Here is a tiny trained network, its code and every weight. The questions are about switching its units off for an input and a target symbol, where a switched-off unit gives its printed mean instead of its output.

import numpy as np


def w(rows, s, z=0):
    codes = np.array(rows[::2]) - 128.0
    scale = np.full(codes.shape[1], s)
    scale[-1] = z or s
    return codes * scale


def f(y):
    return np.maximum(y, 0)


def softmax(a):
    e = np.exp(a - a.max(-1, keepdims=True))
    return e / e.sum(-1, keepdims=True)


def log_softmax(a):
    a = a - a.max(-1, keepdims=True)
    return a - np.log(np.exp(a).sum(-1, keepdims=True))


def net(x, mask):
    ids = ['αβγδεζηθλμξσφω'.index(c) for c in x.split()]
    T = len(ids)
    res = E[ids] + P[:T]
    r = res
    for j in range(3):
        rows = slice(2 * j, 2 * j + 2)
        q, k, v = (r @ M[0][rows].T for M in (Q, K, V))
        z = softmax(np.where(np.tri(T) > 0, q @ k.T / 2**0.5, -1e9)) @ v
        o = O[0][rows]
        res = res + np.where(mask[j], z, o[:, -1]) @ o[:, :-1]
    y = f(res @ A[0][:, :-1].T + A[0][:, -1])
    res = res + np.where(mask[3:19], y, B[0][:, -1]) @ B[0][:, :-1]
    return log_softmax(res[-1] @ U[:, :-1].T + U[:, -1])


Q, K, V, O, A, B = {}, {}, {}, {}, {}, {}
E = w([
[48,222,128,89],'α',
[126,110,72,197],'β',
[9,71,94,184],'γ',
[183,195,204,144],'δ',
[153,53,157,181],'ε',
[132,164,144,87],'ζ',
[87,236,51,114],'η',
[105,51,215,104],'θ',
[100,214,31,136],'λ',
[156,71,106,190],'μ',
[142,149,137,96],'ξ',
[193,185,153,174],'σ',
[149,250,220,112],'φ',
[109,161,49,173],'ω',
],0.013)
P = w([
[158,59,96,33],'0',
[106,124,139,204],'1',
[109,141,147,212],'2',
[106,145,159,230],'3',
[109,154,168,236],'4',
[110,156,169,250],'5',
[116,162,174,253],'6',
],0.0058)
Q[0] = w([
[129,177,57,251],'head 0',
[10,47,26,195],'head 0',
[175,30,196,160],'head 1',
[37,50,65,137],'head 1',
[86,146,194,62],'head 2',
[208,171,157,125],'head 2',
],0.025)
K[0] = w([
[214,182,128,126],'head 0',
[120,180,195,252],'head 0',
[211,139,148,128],'head 1',
[96,168,170,230],'head 1',
[165,161,183,104],'head 2',
[162,113,100,81],'head 2',
],0.034)
V[0] = w([
[47,176,226,44],'head 0',
[29,134,6,132],'head 0',
[73,214,142,184],'head 1',
[145,215,57,83],'head 1',
[59,93,125,125],'head 2',
[17,115,159,108],'head 2',
],0.017)
O[0] = w([
[113,213,250,77,29],'head 0',
[117,92,72,4,160],'head 0',
[38,182,114,152,255],'head 1',
[172,217,81,117,93],'head 1',
[111,138,157,56,217],'head 2',
[100,77,152,42,207],'head 2',
],0.013,0.0038)
A[0] = w([
[167,92,204,57,108],'neuron 0',
[137,169,145,192,98],'neuron 1',
[220,148,174,123,115],'neuron 2',
[114,62,203,113,126],'neuron 3',
[173,109,128,93,154],'neuron 4',
[107,235,126,87,147],'neuron 5',
[160,94,130,227,118],'neuron 6',
[164,161,50,165,133],'neuron 7',
[103,206,133,136,122],'neuron 8',
[166,93,100,151,254],'neuron 9',
[176,123,112,63,138],'neuron 10',
[254,140,132,95,66],'neuron 11',
[134,213,60,102,83],'neuron 12',
[97,150,152,24,98],'neuron 13',
[81,105,86,80,128],'neuron 14',
[140,157,210,149,117],'neuron 15',
],0.0086,0.0066)
B[0] = w([
[97,196,98,43,209],'neuron 0',
[161,160,194,171,219],'neuron 1',
[48,106,132,130,172],'neuron 2',
[163,163,164,218,218],'neuron 3',
[102,119,161,142,171],'neuron 4',
[97,35,88,68,254],'neuron 5',
[197,66,90,80,250],'neuron 6',
[107,185,89,199,231],'neuron 7',
[94,61,145,132,229],'neuron 8',
[11,138,166,157,220],'neuron 9',
[107,144,148,181,197],'neuron 10',
[108,143,56,48,161],'neuron 11',
[249,145,168,117,225],'neuron 12',
[125,50,120,221,246],'neuron 13',
[148,202,180,93,249],'neuron 14',
[177,186,93,29,236],'neuron 15',
],0.015,0.014)
U = w([
[135,46,91,78,50],'α',
[48,184,32,166,74],'β',
[49,135,168,164,254],'γ',
[231,120,155,157,202],'δ',
[174,34,154,171,30],'ε',
[120,144,45,54,126],'ζ',
[223,65,51,86,27],'η',
[140,229,127,126,13],'θ',
[209,172,2,106,88],'λ',
[112,70,24,143,132],'μ',
[100,168,50,86,152],'ξ',
[166,152,112,226,248],'σ',
[163,90,172,75,133],'φ',
[119,248,47,163,47],'ω',
],0.0049,0.0035)

Each question gives the input, a string of symbols that net reads in full, and the target symbol t.
The units are the heads (2 rows each of Q, K, V and O) and the neurons (one row each of A and B). Each row of codes is followed by its name. A weight is (code - 128) times the scale printed after its matrix; where a second scale follows, it is the last column's (O, A, B and U).
mask holds one flag per unit, heads first, then neurons. A switched-off unit (its flag False) gives its mean, the last column of its rows in O or B, instead of its output. The means were averaged over made-up inputs and are rounded, as every weight is.
A unit's drop is (log p(t) with every unit on - log p(t) with that unit switched off) / (log p(t) with every unit on - log p(t) with every unit switched off).
The circuit of an input: a set's keep is (log p(t) with only the set's units on - log p(t) with every unit switched off) / (log p(t) with every unit on - log p(t) with every unit switched off). Starting from the 12 units with the biggest drops (on a tie, the unit counted first), units are removed one at a time, each time the one whose removal leaves the highest keep (on an exact tie, the one counted first), for as long as the keep stays at least 0.8.
circuit, biggest first: the units of the circuit, biggest drop first
unit that matters most: the unit with the biggest drop
k most important neurons: the k neurons with the biggest drops, biggest first
heads that matter: for each layer, one digit per head in row order, 1 if its drop is at least 0.15 and else 0, layers parted by /
input β σ λ λ β γ ζ, target β: heads that matter => 100
input λ γ μ β λ, target γ: circuit, biggest first => head 1; neuron 6
input σ ω λ μ ξ, target σ: heads that matter => 101
input ζ μ μ β γ, target γ: circuit, biggest first => neuron 6; head 1
input φ μ ω, target φ: 4 most important neurons => neuron 5; neuron 15; neuron 1; neuron 8
input μ λ ξ λ ξ, target μ: circuit, biggest first => head 0; neuron 12
input σ ξ μ μ μ ζ ζ, target σ: circuit, biggest first => head 2; head 0
input α λ σ, target α: circuit, biggest first => head 0; neuron 5; neuron 13; head 1
input μ δ ζ μ ω, target δ: circuit, biggest first => head 0; neuron 6; neuron 9
input β α μ ε, target ε: circuit, biggest first => head 1; head 0
input λ ζ ξ φ, target λ: unit that matters most => head 1
input ξ σ μ γ α ω, target γ: heads that matter => 011
input ξ σ α η ω, target σ: 2 most important neurons => neuron 7; neuron 1
input λ α ζ μ β λ σ, target λ: heads that matter => 110
input θ ξ σ μ ζ η, target σ: heads that matter => 100
input λ θ α ζ μ θ η, target η: circuit, biggest first => neuron 12; neuron 5; head 0; head 1
input θ σ μ μ β, target σ: heads that matter => 101
input μ δ θ, target δ: unit that matters most => head 0
input δ μ ξ δ, target δ: 4 most important neurons => neuron 1; neuron 6; neuron 15; neuron 0
input λ γ ε μ, target γ: heads that matter => 001
input η δ ω σ, target η: 2 most important neurons => neuron 12; neuron 5
input ε φ ζ, target ε: circuit, biggest first => head 1; neuron 15
input φ ω φ ξ, target φ: circuit, biggest first => head 0; neuron 15; neuron 5; neuron 7
input λ ζ μ η μ η θ, target θ: 2 most important neurons => neuron 15; neuron 13
